Below are the code and all the weights of a small trained network. Each question names an input and a target symbol and asks about switching units off, where a switched-off unit gives its printed mean instead of its output.

import numpy as np


def w(rows, s, z=0):
    codes = np.array(rows[::2]) - 128.0
    scale = np.full(codes.shape[1], s)
    scale[-1] = z or s
    return codes * scale


def f(y):
    return np.maximum(y, 0)


def softmax(a):
    e = np.exp(a - a.max(-1, keepdims=True))
    return e / e.sum(-1, keepdims=True)


def log_softmax(a):
    a = a - a.max(-1, keepdims=True)
    return a - np.log(np.exp(a).sum(-1, keepdims=True))


def net(x, mask):
    ids = ['ΠΦΨαβζθμτ'.index(c) for c in x.split()]
    T = len(ids)
    res = E[ids] + P[:T]
    r = res
    for j in range(2):
        rows = slice(4 * j, 4 * j + 4)
        q, k, v = (r @ M[0][rows].T for M in (Q, K, V))
        z = softmax(np.where(np.tri(T) > 0, q @ k.T / 4**0.5, -1e9)) @ v
        o = O[0][rows]
        res = res + np.where(mask[j], z, o[:, -1]) @ o[:, :-1]
    y = f(res @ A[0][:, :-1].T + A[0][:, -1])
    res = res + np.where(mask[2:10], y, B[0][:, -1]) @ B[0][:, :-1]
    return log_softmax(res[-1] @ U[:, :-1].T + U[:, -1])


Q, K, V, O, A, B = {}, {}, {}, {}, {}, {}
E = w([
[138,92,89],'Π',
[113,96,60],'Φ',
[88,118,180],'Ψ',
[130,93,80],'α',
[92,85,130],'β',
[100,81,217],'ζ',
[158,226,227],'θ',
[170,255,51],'μ',
[89,176,144],'τ',
],0.018)
P = w([
[193,58,10],'0',
[150,199,114],'1',
[116,192,137],'2',
[90,186,144],'3',
[67,178,150],'4',
[57,178,149],'5',
[55,176,153],'6',
[54,176,158],'7',
],0.011)
Q[0] = w([
[126,94,92],'H1',
[118,142,111],'H1',
[214,121,116],'H1',
[93,182,82],'H1',
[128,180,121],'H2',
[106,109,142],'H2',
[126,187,129],'H2',
[135,3,103],'H2',
],0.035)
K[0] = w([
[121,120,79],'H1',
[118,148,121],'H1',
[210,132,137],'H1',
[95,193,118],'H1',
[181,122,126],'H2',
[104,113,155],'H2',
[188,109,126],'H2',
[4,203,135],'H2',
],0.034)
V[0] = w([
[73,128,103],'H1',
[173,56,168],'H1',
[67,134,182],'H1',
[109,113,154],'H1',
[35,44,56],'H2',
[203,28,249],'H2',
[124,160,114],'H2',
[57,155,88],'H2',
],0.012)
O[0] = w([
[140,156,143,156],'H1',
[91,157,82,2],'H1',
[190,132,111,219],'H1',
[144,140,113,135],'H1',
[138,250,137,156],'H2',
[7,158,113,76],'H2',
[151,106,129,134],'H2',
[163,139,107,129],'H2',
],0.017,0.0071)
A[0] = w([
[159,180,69,7],'N1',
[129,173,2,80],'N2',
[24,125,161,95],'N3',
[141,45,165,132],'N4',
[107,49,52,134],'N5',
[151,115,22,124],'N6',
[25,161,129,60],'N7',
[113,199,89,139],'N8',
],0.011,0.013)
B[0] = w([
[163,3,81,158],'N1',
[102,148,187,144],'N2',
[122,60,105,182],'N3',
[66,149,84,252],'N4',
[175,178,150,197],'N5',
[165,144,133,147],'N6',
[199,212,115,173],'N7',
[71,86,141,233],'N8',
],0.029,0.013)
U = w([
[91,121,167,255],'Π',
[146,68,93,138],'Φ',
[40,220,216,88],'Ψ',
[108,98,132,201],'α',
[65,78,135,129],'β',
[100,253,108,55],'ζ',
[26,113,43,12],'θ',
[157,112,20,109],'μ',
[161,167,183,208],'τ',
],0.0067,0.0064)

Each question gives the input, a string of symbols that net reads in full, and the target symbol t.
The units are the heads (4 rows each of Q, K, V and O) and the neurons (one row each of A and B). Each row of codes is followed by its name. A weight is (code - 128) times the scale printed after its matrix; where a second scale follows, it is the last column's (O, A, B and U).
mask holds one flag per unit, heads first, then neurons. A switched-off unit (its flag False) gives its mean, the last column of its rows in O or B, instead of its output. The means were averaged over made-up inputs and are rounded, as every weight is.
A unit's drop is (log p(t) with every unit on - log p(t) with that unit switched off) / (log p(t) with every unit on - log p(t) with every unit switched off).
The circuit of an input: a set's keep is (log p(t) with only the set's units on - log p(t) with every unit switched off) / (log p(t) with every unit on - log p(t) with every unit switched off). Starting from all 10 units, units are removed one at a time, each time the one whose removal leaves the highest keep (on an exact tie, the one counted first), for as long as the keep stays at least 0.8.
circuit, biggest first: the units of the circuit, biggest drop first
most important unit: the unit with the biggest drop
k most important neurons: the k neurons with the biggest drops, biggest first
input θ μ τ α Φ, target μ: most important unit => H2
input Ψ τ β τ μ Ψ ζ Ψ, target Ψ: 2 most important neurons => (N1, N3)
input Π θ θ μ τ β, target μ: 2 most important neurons => (N8, N5)
input θ θ Π θ Ψ Ψ θ τ, target θ: 2 most important neurons => (N4, N7)
input β α τ, target β: circuit, biggest first => (H2, N1, N8, N4)
input Φ Ψ Π Φ θ, target Φ: 2 most important neurons => (N1, N4)
input θ Φ τ, target θ: circuit, biggest first => (H2, N4)
input θ β Π, target ζ: circuit, biggest first => (N8, N1)
input Ψ μ μ μ μ, target Ψ: circuit, biggest first => (H2, H1)
input ζ θ α β θ Π, target ζ: 2 most important neurons => (N5, N4)
input μ α ζ μ, target μ: circuit, biggest first => (H2, N4)
input θ μ Π, target θ: circuit, biggest first => (N4, H2)
input τ μ τ θ θ Π θ, target τ: circuit, biggest first => (N4, H2)
input ζ Π Φ τ, target ζ: most important unit => N7
input Φ θ Ψ μ ζ β μ α, target θ: circuit, biggest first => (H1, N4, H2)
input Π Π α θ τ τ μ, target Π: 3 most important neurons => (N4, N1, N8)
input Π Π Ψ β α, target τ: circuit, biggest first => (N4, N8)
input θ Φ μ α τ α Π, target μ: circuit, biggest first => (H2, N8)
input Ψ Ψ θ ζ Φ, target ζ: 2 most important neurons => (N5, N8)
input β τ μ τ θ, target β: most important neuron => (N1)
input β Ψ μ θ α, target θ: circuit, biggest first => (N4, H2)
input θ θ Ψ Φ, target ζ: circuit, biggest first => (N5, H2, N4, N1)
input Φ τ Ψ, target Φ: 2 most important neurons => (N1, N4)
input θ μ Φ θ α, target ζ: 3 most important neurons => (N5, N4, N8)
input θ μ θ ζ, target μ: 2 most important neurons => (N3, N7)
input θ μ ζ θ θ Π Ψ, target θ: 3 most important neurons => (N4, N7, N3)
input β Π ζ τ θ Ψ, target β: most important unit => H1
input τ θ θ ζ τ α, target μ: 2 most important neurons => (N4, N8)
input τ β Φ θ, target τ: 3 most important neurons => (N4, N8, N3)
input β β τ β θ Π Φ μ, target β: 2 most important neurons => (N1, N8)
